Here is a tiny trained network, its code and every weight. The questions are about switching its units off for an input and a target symbol, where a switched-off unit gives its printed mean instead of its output.

import numpy as np


def w(rows, s, z=0):
    codes = np.array(rows[::2]) - 128.0
    scale = np.full(codes.shape[1], s)
    scale[-1] = z or s
    return codes * scale


def norm(h):
    return h / np.sqrt((h * h).mean(-1, keepdims=True) + 1e-5)


def f(y):
    return np.maximum(y, 0)


def softmax(a):
    e = np.exp(a - a.max(-1, keepdims=True))
    return e / e.sum(-1, keepdims=True)


def log_softmax(a):
    a = a - a.max(-1, keepdims=True)
    return a - np.log(np.exp(a).sum(-1, keepdims=True))


def net(x, mask):
    ids = ['γηθμπτω'.index(c) for c in x.split()]
    T = len(ids)
    res = E[ids] + P[:T]
    u = 0
    for l in range(2):
        q, k, v = (norm(res) @ M[l].T for M in (Q, K, V))
        z = softmax(np.where(np.tri(T) > 0, q @ k.T / 2**0.5, -1e9)) @ v
        res = res + np.where(mask[u], z, O[l][:, -1]) @ O[l][:, :-1]
        u += 1
        y = f(norm(res) @ A[l][:, :-1].T + A[l][:, -1])
        res = res + np.where(mask[u : u + 8], y, B[l][:, -1]) @ B[l][:, :-1]
        u += 8
    return log_softmax(norm(res)[-1] @ U[:, :-1].T + U[:, -1])


Q, K, V, O, A, B = {}, {}, {}, {}, {}, {}
E = w([
[153,40,142,129,148,2,133],'γ',
[131,77,192,121,171,58,84],'η',
[70,142,166,161,201,146,119],'θ',
[118,127,175,158,210,40,53],'μ',
[110,89,148,68,166,21,145],'π',
[86,147,133,168,182,83,96],'τ',
[115,150,180,150,140,110,94],'ω',
],0.006)
P = w([
[144,124,168,141,87,112,153],'0',
[70,73,131,106,222,89,58],'1',
[171,190,163,135,84,55,178],'2',
[166,120,84,124,111,172,170],'3',
[71,2,206,114,237,129,64],'4',
[196,190,74,105,135,65,160],'5',
],0.0089)
Q[0] = w([
[177,155,117,153,76,1,117],'0.h1',
[88,116,217,116,107,110,106],'0.h1',
],0.0082)
K[0] = w([
[184,75,145,215,255,54,44],'0.h1',
[153,147,237,143,95,134,99],'0.h1',
],0.0065)
V[0] = w([
[162,102,141,106,198,84,129],'0.h1',
[253,218,126,150,93,110,101],'0.h1',
],0.0056)
O[0] = w([
[183,205,125,113,212,147,140,252],'0.h1',
[150,159,6,124,2,60,101,83],'0.h1',
],0.0051,0.0034)
A[0] = w([
[179,158,96,118,139,79,64,90],'0.n1',
[93,158,139,53,43,121,24,104],'0.n2',
[70,15,44,80,122,105,143,3],'0.n3',
[88,129,77,253,86,94,166,53],'0.n4',
[153,163,70,96,154,23,124,105],'0.n5',
[52,63,130,80,50,124,37,10],'0.n6',
[211,188,142,61,187,105,119,212],'0.n7',
[176,169,104,105,87,154,74,70],'0.n8',
],0.0057,0.004)
B[0] = w([
[127,115,151,85,123,164,143,152],'0.n1',
[233,139,133,113,86,178,124,140],'0.n2',
[35,175,73,98,241,25,17,134],'0.n3',
[88,95,140,232,149,111,142,140],'0.n4',
[152,160,212,112,111,161,171,178],'0.n5',
[254,100,193,135,129,197,163,140],'0.n6',
[118,75,47,140,129,128,61,254],'0.n7',
[159,103,76,178,166,168,79,134],'0.n8',
],0.0071,0.0074)
Q[1] = w([
[212,76,4,170,184,182,148],'1.h1',
[68,56,102,118,95,163,112],'1.h1',
],0.012)
K[1] = w([
[132,89,28,50,134,105,224],'1.h1',
[113,194,179,2,179,55,94],'1.h1',
],0.0089)
V[1] = w([
[189,104,74,255,61,149,95],'1.h1',
[114,108,185,170,116,78,192],'1.h1',
],0.006)
O[1] = w([
[59,12,151,247,50,54,214,253],'1.h1',
[153,14,3,83,154,162,158,180],'1.h1',
],0.0047,0.0024)
A[1] = w([
[172,143,26,46,119,142,110,52],'1.n1',
[33,97,151,167,58,115,124,120],'1.n2',
[109,122,221,113,1,176,200,81],'1.n3',
[159,124,47,99,111,176,64,84],'1.n4',
[176,112,109,112,108,68,140,164],'1.n5',
[118,90,200,190,115,100,145,127],'1.n6',
[194,190,81,74,126,126,112,121],'1.n7',
[107,174,188,174,118,185,193,2],'1.n8',
],0.0096,0.0077)
B[1] = w([
[181,254,72,25,122,66,147,149],'1.n1',
[101,143,175,62,146,81,79,193],'1.n2',
[122,217,142,111,31,146,22,154],'1.n3',
[147,106,42,168,171,55,193,151],'1.n4',
[102,158,108,187,125,142,81,227],'1.n5',
[143,149,115,86,148,160,189,253],'1.n6',
[74,82,149,65,51,171,155,170],'1.n7',
[177,50,154,52,183,133,106,129],'1.n8',
],0.0091,0.0058)
U = w([
[128,66,53,185,103,158,123,175],'γ',
[194,213,161,172,174,120,106,43],'η',
[167,143,63,61,115,101,118,98],'θ',
[172,81,197,81,137,195,107,189],'μ',
[39,124,84,131,168,96,2,31],'π',
[98,135,151,148,52,140,87,255],'τ',
[79,109,175,137,123,77,189,119],'ω',
],0.0082,0.0035)

Each question gives the input, a string of symbols that net reads in full, and the target symbol t.
The units are the heads (2 rows each of Q, K, V and O) and the neurons (one row each of A and B). Each row of codes is followed by its name. A weight is (code - 128) times the scale printed after its matrix; where a second scale follows, it is the last column's (O, A, B and U).
mask holds one flag per unit, layer by layer, with each layer's heads first. A switched-off unit (its flag False) gives its mean, the last column of its rows in O or B, instead of its output. The means were averaged over made-up inputs and are rounded, as every weight is.
A unit's drop is (log p(t) with every unit on - log p(t) with that unit switched off) / (log p(t) with every unit on - log p(t) with every unit switched off).
The circuit of an input: a set's keep is (log p(t) with only the set's units on - log p(t) with every unit switched off) / (log p(t) with every unit on - log p(t) with every unit switched off). Starting from the 12 units with the biggest drops (on a tie, the unit counted first), units are removed one at a time, each time the one whose removal leaves the highest keep (on an exact tie, the one counted first), for as long as the keep stays at least 0.8.
circuit, biggest first: the units of the circuit, biggest drop first
most important unit: the unit with the biggest drop
top k neurons: the k neurons with the biggest drops, biggest first
k most important neurons of layer l: the k neurons of layer l with the biggest drops, biggest first
input η ω θ ω, target τ: circuit, biggest first	1.h1
input θ θ ω, target θ: top 4 neurons	0.n7; 1.n1; 0.n5; 1.n7
input τ π π η ω π, target η: top 2 neurons	0.n5; 0.n7
input τ η ω η, target π: circuit, biggest first	0.n7; 1.h1; 1.n2
input θ ω τ, target θ: top 2 neurons	0.n7; 1.n1
input θ γ ω γ η τ, target π: top 3 neurons	0.n7; 1.n6; 1.n7
input γ η η, target π: 2 most important neurons of layer 1	1.n5; 1.n6
input η ω π, target η: top 2 neurons	0.n5; 1.n5
input ω ω η, target ω: 2 most important neurons of layer 0	0.n2; 0.n7
input τ η τ, target γ: circuit, biggest first	1.h1; 0.h1; 0.n7; 0.n4
input μ ω η π ω ω, target μ: top 2 neurons	0.n5; 1.n7
input γ ω ω, target π: top 3 neurons	0.n7; 0.n5; 1.n6
input π γ ω τ ω π, target γ: top 3 neurons	0.n7; 0.n5; 0.n4
input θ ω ω, target θ: top 4 neurons	0.n7; 1.n1; 1.n7; 1.n4
input ω η γ γ τ μ, target π: circuit, biggest first	0.n7; 1.n6
input ω η ω μ ω η, target τ: top 2 neurons	0.n5; 1.n7
input ω ω η ω ω μ, target ω: 2 most important neurons of layer 1	1.n6; 1.n2
input μ η τ, target τ: 3 most important neurons of layer 1	1.n7; 1.n6; 1.n2
input ω ω γ γ η μ, target π: circuit, biggest first	1.n6; 1.n7; 1.n5
input π ω ω θ, target θ: 2 most important neurons of layer 1	1.n1; 1.n4
input θ η η π ω θ, target μ: circuit, biggest first	1.h1; 1.n7; 0.h1
input μ θ μ, target τ: top 3 neurons	0.n1; 1.n7; 0.n5
input η θ η γ ω θ, target π: circuit, biggest first	0.n7; 1.n6
input π π τ, target μ: circuit, biggest first	0.h1; 1.h1; 1.n7
input η μ θ τ ω μ, target γ: most important unit	0.h1
input μ τ θ, target τ: top 4 neurons	0.n1; 0.n5; 1.n7; 0.n4
input η τ ω ω τ θ, target ω: most important neuron of layer 0	0.n8
input γ ω τ, target π: top 3 neurons	0.n7; 1.n6; 0.n5
